Each row is followed by its band, which names the range that a hidden value of the row falls in. A new part has a new value, new ranges and new names.
[ 370   31 -194  -31  -59  151  309   20  -25  266  241    1 -106   81
  -22  -67  -73 -136 -257  249  260  214 -217   15    6   50 -206  -30
  -62 -308  108  -61    4 -110  253 -188  -19  210  156   88  286 -296
  353  -24]
NG
[-488 -107   -5  258   60 -122   10 -104  104   78    6   32  137   87
  172 -198  -50  -98 -246   31 -388  231  -78 -124    1 -169  407   -2
 -102  304   35   39   24 -192 -201   -9  -69  -43  -86  -44   84  124
 -366  177]
Dz
[ -56  -21 -149  119   11  -50  291   50  156  146   53  -75   28  -13
  118 -341 -150   80 -191  304  -29  154 -255 -214  -25 -388  108    0
  -26   60  -66  319   15 -351   64 -160   75  -76   40  -13   29 -135
 -415   80]
Dz
[ 368  -33   34 -365  327  362  -34  112 -145 -257  214  -73 -242  291
 -186  -29  262   20  425 -107  -37 -195   96 -102  254  -86 -110  -99
   75 -102   56  307   58  397  -13 -265   93  268  227 -209  148   56
  456    5]
RD
[  96  -92 -221  237   30  143  -56 -238  189 -101   93   18  475    0
  128  -81   52 -398   95  252 -453  -35  512  144 -114   48  153   33
 -252   65 -263 -161  -62 -128   -7 -328  205   10  346    6 -160  448
 -178  307]
MP
[   2  -13   75  305  -58   52 -341  -47  -20   19  290  207  295  147
   73   -7   87 -173  -37  -73 -152   63  254  105 -209  174   43  -27
 -139 -164   75 -265  -10  -18    7   48  205   -4   61  139 -165  383
  211   61]
MP
[ -76   78   76   75   95   29   13  159  -66   -1  241    1   10  165
  -14 -128    3  168  -25  121  273   59 -232 -115 -107  -14 -307  -12
  109 -283  -83  216  -62  -28   78   35  218  -90 -250  187 -261   36
  242 -146]
PJ
[  33   58   24  113 -127 -126  225  288   28  354  208   44 -236   47
   78 -404 -207  367 -355  128  322  254 -624 -342  -72 -503   31  -66
   78 -148  262  388  103 -401  183   89   81  -78  -95   42  156 -401
 -254 -138]
Dz
[ 232  112 -326  193 -154  -85   50 -168  -79  148  170   -5  261   30
 -180  394 -120   98 -136 -225  149  123  135  448 -320  496 -220   73
   -5  -34  114 -574   28  136  144  136 -427   83  -96  163 -235  289
  422  -86]
SD
[-240  -17  139  -76  226  176 -187  184  -62 -338  106 -116  125  210
  -71  -90  151  253  457  -32  -74 -173  102  -64  -15  -76 -153  -85
  145   13 -317  361  -93  191  -93  -75  305 -108 -232   -4 -446  361
  102  -69]
NG
[-354 -167  -29 -305   72  165  124  237 -197   65   36 -177 -272  228
  -83 -256  -28  193   54   -5  -36  197 -458  -78  214 -316  179 -116
   94  137  133  247   44   80  -59 -114 -207  128 -217 -213  372 -321
  227 -137]
RD
[ 395   45    6 -100 -139  210  116  258 -155  311  366   82 -256  172
  -56 -158  -38   63 -184  114  439  210 -384  -64   -5  -67 -246 -122
   12 -478  273   38   38  -77  316  -53  127  196   67   92  320 -407
  535 -191]
NG
[ 310   38 -333  124 -199   68 -105 -124  -93   59  198   -8  375   38
 -176  328  -38    7   87 -166   25   27  344  520 -331  445 -186   43
  -69  -75   29 -590    9  171  174    4 -262   86   46  105 -268  394
  481  -47]
SD
[-218   55  256  -21  286   87 -189  177 -109 -266  187  -13  -45  280
  -81  -25  166  288  268 -173   62 -106  -56 -170   16    0 -190  -78
  192  -63 -110  353  -41  242 -122   89  232  -59 -299   51 -350  273
  216 -114]
NG
[ 153  -11  184  -62  316  216   31  115   70 -153  185   43 -234  212
   58 -282  129   -5  128   49 -146  -88  -70 -405  263 -359  106 -144
    9  -31   14  550   34  -14  -62 -198  362  124  246 -147  173   -2
 -145  116]
MP
[ 157   -1 -283  109 -431  -22  207   85 -121  547  202   40  -46   12
  -59   23 -314  129 -465  -57  271  433 -405  275 -189   76   35  -74
  -71 -115  402 -462   85 -226  295  114 -403  167  -46   65  375 -348
  328 -184]
NL
[ 118  -70  173 -266  196  374 -270  184 -171 -263  229  -15  -55  310
 -124  -24  314   27  480 -125  -93 -161  216  -24  120   12  -95 -143
   53 -123  -53  199   -6  383  -31 -184  268  171   65 -112  -34  195
  487  -21]
NL
[-374 -122  212  -54   57  115   41  337  -30  105  121   -9 -269  188
  135 -547  -57  196  -77  142  -50  189 -534 -415  191 -614  267 -189
   45   13   92  566   16 -266  -33  -69  278  -29 -120 -124  304 -329
 -230  -70]
MP
[-599  -70  -42  266   57 -118  -39  -34   84  -73  -36  -78  302   55
  102 -151 -106  121  -21   31 -309  108  -32   -1 -126 -124  216    5
   -3  306 -211   89  -61 -163 -181   33   -6 -203 -289   22 -310  328
 -364   59]
MP
[  58  -88 -204  106  126  180  100 -219  135  -87   79  -40  288   57
   92  -71   65 -413   32  304 -338   24  325   72   21   77   56   21
 -192   28 -257  -64  -77  -51  -23 -364  137   94  266    0  -10  251
  -23  263]
PJ
[ 261 -111 -431 -140 -101  218  321  -91   -4  172   51 -160   76   14
  -64  -22  -94 -204  -41  230 -103  163   30  245   34   15   50  -19
 -140   40  -16 -216   13  -37  166 -363 -257  242  260 -114  322 -149
  209   89]
SD
[-158 -111  -65  102  -20  183 -312  -42    0 -222   47  -37  407  102
  -34   80   83    1  379 -171 -459  -97  478  277 -122  108  194  -93
  -94  251 -206 -187  -50  134  -98 -103   78    0   45  -88 -290  578
    0  104]
NG
[ -82  -68  190 -126  399  228   72  109   76 -226  100  -37 -220  228
   85 -348  161  -40  178  144 -239  -78 -100 -451  330 -417  152 -128
   24   66 -116  656   -6    6 -153 -271  367   87  147 -179  161  -17
 -209  146]
MP
[ -42  -19   10 -252   49  120  264  301 -122  131   82 -137 -428  176
 -112 -191 -116  419  -26  -94  183  155 -574 -203  207 -361   60 -181
  174   79  197  398   78  -11   66  -16 -141  146 -141 -182  346 -410
   58 -186]
NL
[  43 -146   -8 -334  373  375 -154  -10 -118 -404   94 -132    6  292
 -137  -15  331 -148  554  -57 -360 -219  348   18  236   -6   37  -54
    4  104 -146  197   -6  462 -174 -358   68  208  165 -245   18  305
  375  129]
RD
[-176  -31  133   15  306   94 -176   94   97 -378   84  -81  216  151
   44 -240  220  128  439  115 -244 -237  252 -239  -29 -274  -22   -3
   71   80 -366  537  -49   72 -147 -181  436 -184  -44  -36 -504  441
 -279  129]
Dz
[ -20  -66  -96 -296 -130  149  292  384 -191  296  124 -153 -413  143
 -114 -303 -202  410 -101   31  307  261 -716 -103  135 -428   34 -170
  134  -54  269  281   80 -116  193  -49 -191  137 -155 -155  454 -596
  210 -276]
SD
[-178  -47  103  -25  185   12  228  143   59  108  123  -15 -231  155
  137 -434   17   15 -203  280   21  182 -423 -446  165 -452  107  -38
   31  -49   45  535   35 -212  -32 -150  188    6  -36  -39  234 -309
 -215   58]
Dz
[-155 -115  208  -49  186  152  -25  192   57  -42  123   34 -195  191
  141 -460   97   28   57   93 -257   42 -189 -437  235 -555  334 -154
  -20   93   62  568   53 -144 -107 -178  332   44  141 -195  266 -112
 -323  119]
Dz
[-125   70  278  140   -7  -99 -159  313  -78  138  294  147 -160  194
   44 -281    1  383 -134 -118  251  125 -409 -320 -114 -315  -18  -78
  131 -196  257  346   85 -132   44  237  224 -118 -241   92  -92  -77
   -8 -172]
Dz
[-115 -111 -343   57 -190   -3  101 -123 -115  266   68  -51  119   63
  -70   94 -162  -92 -242  -91 -132  314  -91  358  -96  169  199   13
 -115  154  242 -510   62    5   34  -15 -529  167  -43  -54  281  -31
  307  -16]
RD
[ -70 -152 -318   64 -346   77  144  -39  -56  405   59  -24   98   11
   11  -27 -219 -111 -311    3 -165  397 -142  313  -67   27  325  -88
 -186  155  244 -477   55 -184  125  -86 -387  206   75  -86  467 -198
  137   14]
NL
[ -49  -36  161   -8  536  118 -132 -132  156 -472   77  -17  146  219
   68 -112  400 -190  394   79 -447 -273  465 -322  148 -116   62   40
   -1  153 -313  504  -10  248 -289 -293  375   -4  174  -97 -319  514
 -239  343]
Dz
[ 472  137 -149  213  -28   73   16  -54   54   20  288   77  206   40
  -44   86  -38   -8   -7   53  159  -44  185  121 -219  185 -295   12
  -50 -283  -44 -130  -22  -51  209  -46  161   24  178  177 -278  276
  199    1]
PJ
[-197   13  181   46  -35   -7  103  362  -67  240  213   50 -329  157
   67 -416 -174  377 -256   31  256  242 -700 -365   58 -483   73 -163
  114 -134  245  443   47 -301   86  130  157  -44 -216    6  222 -384
  -96 -211]
MP
[-127   33 -180  396 -139 -141   12 -189   29  212  161   97  306   27
   58  107 -152 -122 -367   -5  -43  262   22  230 -265  293   14   59
 -121  -23   72 -447  -20 -149   34  116 -178  -16 -107  208 -116  226
  109   30]
PJ
[ 178 -128 -126 -171   86  234    7  -59 -135   46  164    8 -135  216
  -81   -5   98 -234   20 -102 -213  107   31   86  187   19  200  -63
 -112   35  281 -159   98  206  -26 -201 -229  334  253 -200  477  -56
  419   80]
RD

Next part:
[  71 -190 -420  -78  -86   66   58   11  104 -168   13 -235  108 -177
  316  277  108  140  201   92  217 -135  -40 -197 -200  116  257   19
  -63  129   27  107  119  -62 -272  445   -3  103 -330  -48    4 -269
   53  -29]
TQ
[-259   27  323    0 -129 -264  -91  -30  -88  264 -184  148   33  357
 -353 -137 -477 -179 -282  -37 -162  237  187  161  326  286 -321  -39
  119 -514   56 -480 -338   83   83 -344 -170  -32  103 -315 -255  244
  350  246]
QZ
[-253 -394  181   28   92  198  -47  -77   96   58 -281 -354 -208 -165
   32 -197 -110 -153 -155 -127 -404   32  249  230  221  428 -617  289
    7 -388  223 -414 -254 -227  170  109 -304  139 -166  -43  153    1
  239  104]
TQ
[-248 -281  420  -14  185  338 -371 -101   76  -45 -246 -131 -376  165
   -8 -654  219 -327  109 -133 -508  204  -78  209   -9  124 -582  350
   60  148  309  107 -162  108  281 -411 -164 -222  -42  -38   47   24
   69   -5]
QZ
[-179   85  285  295  147 -112   74  -92   45  106  -35   64 -162  -17
 -203 -425 -343 -249 -314  -96 -192   44  174   30  144  261 -307  -86
  147 -255  331 -222  -68  -17  368  -42 -232   90   68   81  216  219
  -75  -25]
SG
[ 188 -434 -259  -45   35  512    3   67  340 -212   45 -325   24 -214
    4 -166  283  -50  252   38 -198  -41  -65 -162 -187  206   88  191
  -67  202   14   21  150  -39 -178 -116 -271 -219 -442  257  -51 -240
  398  107]
Dd
[-153 -391  356   56  300   65  103  115   92  -77  212  115 -269  -38
  199 -440   87 -161   75 -102  -56  -44   15  278  -82  335 -236   55
   53 -163  369  -24  254 -140  105   95 -293  263  -77  119  326 -128
 -120 -187]
SG
[ 101  280 -336   -9   26 -162 -189 -133  123   10 -157  -91  215   78
   49  118 -101  141   63  109  324   65   58 -361 -120 -283  231 -191
    3  279  120  334   24  177    7  169   71 -268  -99    3 -121  -65
  -55   17]
Tg
[ 144 -108 -279 -244   45  111 -203   91  234  -75  -38  -73  219   87
   96   22  200  178  346  103  186   71 -144 -268 -246  -78  272  -19
  -65  270  -10  281  140   77 -278  -63  -38 -319 -238   95 -286 -273
  216   23]
Tg
[-317  242  307   62  139 -706  101  -95 -139  307  -23  316   37  182
   68    4 -640   54 -348  -93  341  112  247  137  257   97 -237 -300
  129 -577  361 -247  -49  -94  185  334  -37  369  288 -243  105  192
 -316 -151]
Dd
[  62  169 -329   30 -308 -142  -66  -19  -61  -90  -39  -16  244  213
  -95  190  -28   11  120  241  213   34  -82 -320 -212  -23  466 -154
   22  282 -118  142  -69  297 -165    9  109 -199 -168 -237 -274  -75
  223  146]
QZ
[ 100  313 -403   81 -166 -255  122  -50   56   12   59   84  219  -37
   10  267 -363   83 -106   41  321  -76  -42 -401  -20   34  379 -281
   77  -29   23   16   66   62 -180  261   84   71 -105  -59 -118   62
  -94  -10]
Dd
[-277  238  204   85  105 -163 -250 -153    6  166 -369  -52  -74   74
 -111 -348 -221  -75 -169  -67 -229  169   31 -131   57   77 -371   19
   99  -45  273  -29 -284   31  331  -40   -7 -127  149  -25  -37  144
 -100  -65]
Tg
[-132  132  433  227  277 -209   46   12   88  154  120  339 -144  143
 -224 -546 -366 -240 -262 -128  -51   87  121   80  134  195 -235 -213
  179 -289  382 -121   99   20  331 -213 -267   53  155  155  172  220
 -145  -77]
SG
[ 118  330 -336  -74  -26   49 -364 -145  145  -50 -171   17    9  161
  116   31  -54  -30  114  -55  158   43 -173 -369  -65 -287  135  -75
   77  385  118  488   10  258  -98  -79  180 -301 -111  -56 -192   49
 -204  -10]
HP
[-335 -256  416 -203  209    0  -96  138   73   67  -47  159 -173   15
  148 -516   64  -12  149 -174 -299  130 -323   86  -97  394 -360  190
   53 -203  250 -117    9 -215  -46 -130  -86  127   98   65  -95  -89
  -84 -297]
Dd
[ 203  337 -479 -177  -57  176 -396 -157  241  -29 -157   67  -73  114
  213  186 -214  -79   46 -251  142  -21 -234 -373  157 -278   30  -27
  122  219   93  446   35  190 -295 -130  209 -217 -176  -83 -249  170
 -296   26]
HP
[ 172 -114 -454 -119   40  242 -194  -73  227 -190  -93 -278   37 -105
  320  151  215   88  276   34  182  -71  -58 -250 -192 -145  159   68
  -59  374  103  403  138   63 -190  243   14 -169 -347   49  -18 -241
  -19   -5]
Tg
[ 191  138 -500  -27  -14  -96  -60 -139  164  -49  -43 -151  210  -33
  189  345 -146  153   50   71  441  -41  128 -300  -47 -244  280 -178
  -22  168   98  273  119  101 -142  347   33 -101 -238  -40  -41  -94
  -52   57]
TQ
[  25  353  -70   68   38  -93  -99   31  133  -24   17  187  163   66
 -193 -420   27   40  149   86  -20  118 -382 -548 -370  -34  359 -181
   82  415   97  302  102  183   37 -246   88 -342   59  249 -255  -13
  -85 -195]
Dd
[ 192  -66 -417  -92   -3   18   23  -12  198 -104   95  -87  174  -67
  214  241  -18  138  165   53  355  -64   -5 -238 -120  -80  311 -108
  -33  127   63  202  225   24 -269  251  -36  -40 -284   28  -65 -174
   26    7]
Dd
[-237 -250  390  106  170 -192  206   77   -1  107  134  157 -145   13
    9 -266 -285 -143 -194  -96  -32   -3  200  301  153  449 -307  -57
   91 -537  300 -383   55 -188  134  123 -313  365   23  -30  234   38
    7  -58]
SG
[  43  430 -299  -16  -33 -107 -329 -224   68   33 -219   46  -44  169
  152  138 -282  -61  -75 -125  219   25  -41 -283  117 -289  -10 -122
  121  182  188  380  -63  224  -20   66  199 -138  -36 -177  -96  178
 -338   -1]
HP
[-192 -503  250 -102   51   99 -104    5  -11  -28  -70 -133 -162  181
  133 -118   78 -152   91   -7  -84   93  195  402   80  232 -352  211
  -16 -207  171 -152  -75   -2   11  -17 -249   80 -176 -257   66 -132
  273  133]
QZ
[ -67  262  124  195  207 -269   24 -217   92  204   18  218 -194   57
   30  -71 -690 -222 -464 -292  185    3  318  109  464  -16 -383 -225
  196 -471  440 -106   43  -21  239  124 -145  250   87  -71  272  384
 -396  -14]
SG
[ -36  347  -74  221  -38 -204   31 -126   72  120  -92   48   97   -3
 -264 -136 -429  -80 -275  -14  -17   60   66 -309   91   85   23 -205
  125 -102  146 -128 -108   79  171  -31  -52  -80   31   43  -63  226
  -17   34]
Dd
[ 182  281 -461  -28  -43 -123  -25 -121  177    0   35   58  139  -28
  154  286 -327   75  -45  -74  381  -59  -34 -361   61 -174  257 -223
   67   40  109  214  150   76 -220  212   93  -10 -152  -27  -99   74
 -212  -20]
Dd
[-157  -47  451 -118  359 -276   29   75  124  236  254  576 -260  209
  191 -257 -542 -160 -224 -404  195   44   55  356  407  195 -433 -169
  194 -703  448 -155  260 -182  -50  -84 -212  403  171  -33  141  233
 -408 -188]
SG
[  76 -130 -314 -150  -64  110   69  104  167 -133  146   44   17 -137
  282  115    8   58  191  -80  112 -130 -291 -225 -130  217  226   11
   23   12   30   77  209 -101 -409  178   29  159 -242   24 -103 -143
  -76 -135]
Dd
[-146 -440  215 -314  250    6 -154  143  145   35  -35  -19   26  118
  229 -193  192  145  294    0   63  144   -5  190 -119  142 -190  124
  -71 -126  185   21  102 -136 -132   12 -201  -37  -91   15  -98 -311
  177  -83]
Tg
[  70 -230 -248 -281   34  316 -234   90  246 -132  -78 -122   -4  -37
  249  -39  258   72  352  -54  -48  -10 -277 -194 -183   91   52  173
  -33  212   26  235   97  -33 -338  -46  -12 -166 -282   80 -212 -240
   97  -50]
Tg
[ -48  385  -20  -34 -110 -134 -308  -83   15   77 -157  221   56  346
 -182 -195 -196 -107    5  -24  -20  195 -238 -302  -20 -111   79 -105
  131  189   62  207 -135  299  -13 -391  148 -321   81 -144 -362  185
  -33   23]
QZ
[ 182 -337 -107  -65   91   81  228  230  221 -110  426  211   19  -14
  153   33  -48  -39  128  -38  282 -159    2   69  -33  288  252 -144
   30 -219   94  -45  421  -92 -343   72 -282  210 -294  114   77 -167
  101    8]
SG
[-309 -185  500 -168  376  -34 -240    6  124  142 -148   98 -184  112
  101 -596   13  -25   85 -181 -226  244 -100  159   -8  121 -523  156
   44 -147  392   18   -7 -123  182 -191 -154  -53  151   97  -14  -32
 -117 -234]
TQ
[-246 -267  372 -120  155  133 -277  -17   93  128 -249  -46 -221  180
  -37 -369  -94 -194  -49 -178 -342  179   92  266  220  249 -604  225
   61 -303  231 -202 -203  -52  118 -295 -234  -70  -21  -91  -58   63
  184   87]
HP
[-350  281  229   68   45 -429   -1 -121  -90  252 -171  196 -104   37
   41 -122 -571  -56 -353 -206  -33   76   24  -17  257  236 -376 -103
  164 -473  304 -271 -197 -127  154  195   40  314  240 -183   28  276
 -334 -174]
Dd
[  -9 -258  130 -206  188    7   94  265  165  -60  388  426 -135   48
  313 -202   -4  -32  212 -195  159  -91 -317   82  -85  314   77  -58
   86 -214  201   69  418 -158 -364  -15 -111  298  -79   95    7 -126
 -221 -267]
SG

[ 119 -180  261 -354  -56  -66  310  -90   70  -40  355   42 -141   -5
 -345   -3 -152  -38  155   86  123 -105  181 -139 -312 -127  111  -72
 -158 -125  -48  131 -198  351  502  404 -173   45  303  152  179   13
   32 -116]
D
[-160  195 -186   35 -124   92  158 -118   32 -102  -46 -284  -59  -42
  -56  -94  122 -231   60  194  112  251   19 -263   -1   75  150  156
  -63 -241  -64   -4 -174 -178 -130  115 -269  -19 -161 -146 -207 -305
   91 -148]
L
[   4  -23   40 -236  -94   48  237 -155  -19  -37  219 -150 -208   50
 -173  -43   -2 -222   40  225  188  109  166 -205 -121  -26  137   67
 -209 -166    9   46  -65   34  262  307 -209  153   56 -118  -42 -241
  -14 -196]
K
[ -96  193 -234  296   23  206  -71  -60 -209  -83 -280 -147  -22  146
  147    5  125 -209  -51  229  166  399 -235 -268   10  105  -78  371
  -49  108    8 -120  230 -246 -150  -84 -215   82 -281 -303 -243 -227
   16  -65]
V
[ -36   45  -79 -158  107  107   96 -117  -17   32  -52  -70 -123   64
   -7   51  106 -136   19  157  137  151  190   13   78  -56   40   86
   35  -29  114 -114  105  -67   91   61   19   97   54  -42  -74  -20
 -173 -127]
L
[-108   77 -191   -6  -67  -84  232  122  376  -86 -119 -220  119 -167
 -179    1  -60   62  273 -144  -90    9  -61 -198   -7   61  188  -36
  189 -391 -112   64 -258  -54 -136    6 -130 -227   19  208   72  -52
  122 -243]
G
[ -44   58   54 -273 -122  100  229 -261  -89  -33  253 -184 -271   32
 -143  -59  109 -327  -16  328  243  161  299 -181  -72  -29  148   72
 -249 -170    9    6 -139  -16  200  357 -220  171   11 -180 -147 -297
  -33 -152]
S
[  35   16  -21 -223  256  228  -19 -183 -258  100  -49   51 -268  244
  128   74  159 -208 -112  304  262  219  304  128  160 -144  -84  184
  -62  259  274 -215  424  -85  289   69  138  306   75 -196  -96   51
 -386  -77]
Q
[  26   14 -129  -58  397   63  -73  181  166  127 -414  177   78   48
  112  288   27  229  174 -211  -63  -24  142  263  279 -111 -127   -6
  464  150  182 -231  331  -38    0 -294  413 -100  186  319  189  512
 -341 -103]
S
[  82  396 -115  498 -108  221   29  319 -220 -442 -270 -113  -27 -247
  118   16  233 -286  110  208   42  345 -211 -541   -5  379 -447  412
 -231  254 -277   80  208 -416  -34   73 -340  -36 -306 -520   38 -265
  124  150]
D
[ -49  134 -187   96  282  183 -133   24  -78   69 -396   56   -1  135
  197  173  135    4   24   35   73  209   45   94  234  -45 -132  191
  245  210  160 -250  350 -174  -88 -229  191   18  -50    9  -62  218
 -258  -57]
S
[  77 -119 -140  -64 -190   -7  540 -156  170 -394  213 -344   14 -435
 -170  149  304 -452 -143  361   98  241  -93 -173 -286  368  -52   37
 -178 -464 -227  -32  -42 -226 -151  256 -281   51   66 -466 -141 -536
   95 -156]
G
[-100   82 -111 -149 -103  -20  272  -43  226  -73   53 -236  -42 -123
 -184  -53   27 -110  169   55   33   66  130 -177  -19   23  207  -18
   14 -355  -64   56 -265  -49   -6  167 -172  -80   31   59  -26 -171
   62 -213]
Q
[   9   89 -136  314  211  129 -135  130 -101  -36 -415  118  136  118
  121  159    4   85   85  -32   27  213 -281  -98  -12   32 -211  271
  212  278   22 -127  308  -42  -49 -240    6  -77  -70   20   14  199
  -40   34]
D
[-116  246 -317  271  202  288 -176  -71 -270  -13 -427  -78  -42  198
  303   52  243 -204 -120  258  174  445  -91  -54  218   43 -145  392
   66  265  157 -257  435 -346 -180 -224    3  126 -265 -316 -281  -68
 -198  -28]
Q
[ -54  136 -219  129  205  237 -113  -72 -221   29 -308  -27  -78  212
  212   88  165 -166  -93  219  175  343  -18  -17  165   -1 -115  309
   54  233  181 -215  426 -226  -33 -152   44  162 -141 -233 -183  -22
 -223  -72]
G
[ -43  -33   83 -370 -309  -57  451 -220  147 -109  456 -329 -232  -97
 -376 -166  -41 -301  117  246  174   43  222 -350 -253   12  330  -50
 -327 -494 -124  194 -433   90  263  527 -417   90   85  -90  -51 -468
  167 -271]
K
[  18  -68   31 -292   20   13  216 -101   75   14  149  -94 -163   47
 -158    1  -30 -105   91  122  136   31  194  -76  -57  -86  125    0
  -75 -156   60   -6  -19   68  267  233  -75  108  147   23   37  -69
 -101 -206]
K
[  27  -72  145 -186 -156 -114  314  -13  199  -90  225  -77  -10  -98
 -370  -48 -171    6  264  -25   35  -76    5 -282 -324  -32  168  -60
  -57 -276 -165  194 -381  278  269  318 -295 -115  187  217  148  -74
  215 -118]
D
[ -50   97 -137   -5  141   79   29   49   92   15 -234  -16   13    1
   30  140   73   15  113  -25   15   94   97   13  144  -15  -14   65
  209  -16   57 -124   95 -100  -60  -99  105  -67   20  103   16  143
 -140 -123]
S
[ -88  130 -212  100  159    8   18  185  278   -2 -390  -38  165  -87
   22  157   19  174  248 -218 -115   31  -34    2  176   10   -2   19
  395 -116  -14 -116   -5 -114 -229 -225  129 -249   10  283   87  252
  -65 -133]
S
[  94 -137  236 -310  -77 -102  319  -30  152  -43  286   26  -75  -65
 -375    1 -170    7  239    1   68 -125  138 -173 -312  -84  118  -97
  -64 -170  -91  179 -278  352  432  352 -190  -37  307  233  218   22
  105  -84]
D
[-150  229 -241  185  -34   74   73   33  127 -106 -269 -215   81 -101
   13   22  118  -82  141   19    5  213 -104 -218   64  119   38  147
  145 -194 -103  -61 -117 -221 -298  -73 -157 -162 -173  -14 -125 -121
   92 -105]
S
[ -31  -30   23 -390  -43  -88  334  -29  326   14  174 -155 -103 -116
 -284  -27  -63  -18  253  -32   17 -104  306  -64  -21  -86  250 -162
   57 -382   -6   85 -293  107  204  254  -61  -57  234  245  134  -21
  -26 -244]
Q
[ -50  131 -246  312  157  146 -101   94  -61  -46 -429  -28  104  102
  160  129   63   -5   47   17   46  276 -273 -134   67   86 -144  287
  185  144   28 -157  311 -195 -177 -246  -27  -36 -166  -87  -78   36
  -47  -63]
V
[  39  -13  -84  128  194  -21   10  232  193  -13 -333   96  180  -13
  -34  185 -108  235  257 -238  -87   -6 -200  -49  -25    0 -107   61
  336   43  -23  -58  129   62   -3 -184   72 -191  106  282  210  304
  -22  -70]
Z
[ -62  131 -113  240 -127  116   66  -53 -135 -152  -82 -153   -6   45
  -29  -24   42 -201   14  199  138  298 -235 -385 -170  127  -14  285
 -139  -23 -120   22   -7  -96  -51   79 -348    9 -211 -236 -166 -288
  173  -69]
Z
[  38  -41   -1 -136   88   73   93  -48  -29   14    2  -14 -120  111
  -55   64  -15  -75   49  111  136   95   86  -71  -28  -62   10   96
  -30   18   83  -59  154   26  219  108  -26  111   80  -26   28    4
 -131 -155]
V
[  63  -31   99  -48   39   77   87  -68 -132  -39   45   64  -83  104
 -109   39  -37  -84   59  146  156  117   -6 -159 -197  -48  -52  150
  -88  123    4   14   67  152  291  160 -151   79   86  -28   28    0
    0  -12]
D
[ -68   99 -198  122   33   89   58    3   25  -64 -204 -138   22   30
   23   45   60  -93   61   79   69  222 -126 -173   14   71    6  187
   66  -66   -5  -72  100 -151 -103  -54 -117  -11 -108  -91  -90 -112
    0 -138]
K
[ -17   22  -64   18  -16   78  100  -65  -43  -44  -35  -96  -58   78
  -59   33    1 -127   41  138  134  182  -69 -206 -100   28   25  165
  -54  -47  -10  -25   63  -27   72   83 -173   61  -43  -99  -63 -144
   17 -135]
V
[ -13   20   30 -277   13   19  205  -67  125   14   84  -85 -140  -38
 -148   40   29  -88  144   65   88    5  284  -50   21  -64  109  -43
   20 -178   24  -12 -114   26  166  194  -22   17  138   97   48   -9
  -93 -164]
S
[   8   54  -85  -66  300  179  -92  -35 -115  113 -263  113  -94  175
  151  198  122  -28   -7   81  124  156  185  157  209  -97 -125  140
  186  240  211 -241  384  -88   82 -135  242  110   56   14  -19  240
 -332  -66]
S
[ -83  238 -423  471  389  292 -324  119 -214    6 -738   48  127  212
  439  203  221   -6  -81   70   60  431 -279   58  328   67 -303  429
  320  422  192 -358  676 -405 -325 -515  199   24 -273 -206 -181  193
 -278   -3]
G
[ -21   26  -59   18  -38   75  111  -70  -46  -62   -9 -111  -67   67
  -69   14    4 -142   37  153  135  186  -70 -229 -112   33   39  168
  -87  -64  -25  -11   34  -24   79  113 -200   60  -55 -117  -73 -170
   35 -142]
V
[ -28  166 -214  474  200  150 -173  154 -120  -91 -536   80  213   78
  173  146   56   69   84  -29    9  294 -418 -153  -20  105 -265  345
  257  300  -28 -139  305 -119 -195 -320  -54 -131 -162  -33  -47  152
   31   99]
D
[ -38    6   -4 -257  -15  -41  250  -24  254   -4   66 -116  -57 -108
 -201   45  -12  -16  204  -29   19  -45  221  -63   -7  -44  162  -99
   97 -298  -30   13 -224   50   82  162  -33  -86  155  204   81   15
  -24 -194]
S
[  39  -82   63 -407   68   47  230 -156   28   43  201  -65 -240   60
 -142    7   28 -163   42  192  179   31  343   19   -3 -126  112  -19
  -98 -108  130  -37   45   64  350  270   -2  184  210  -15   30  -49
 -206 -191]
G
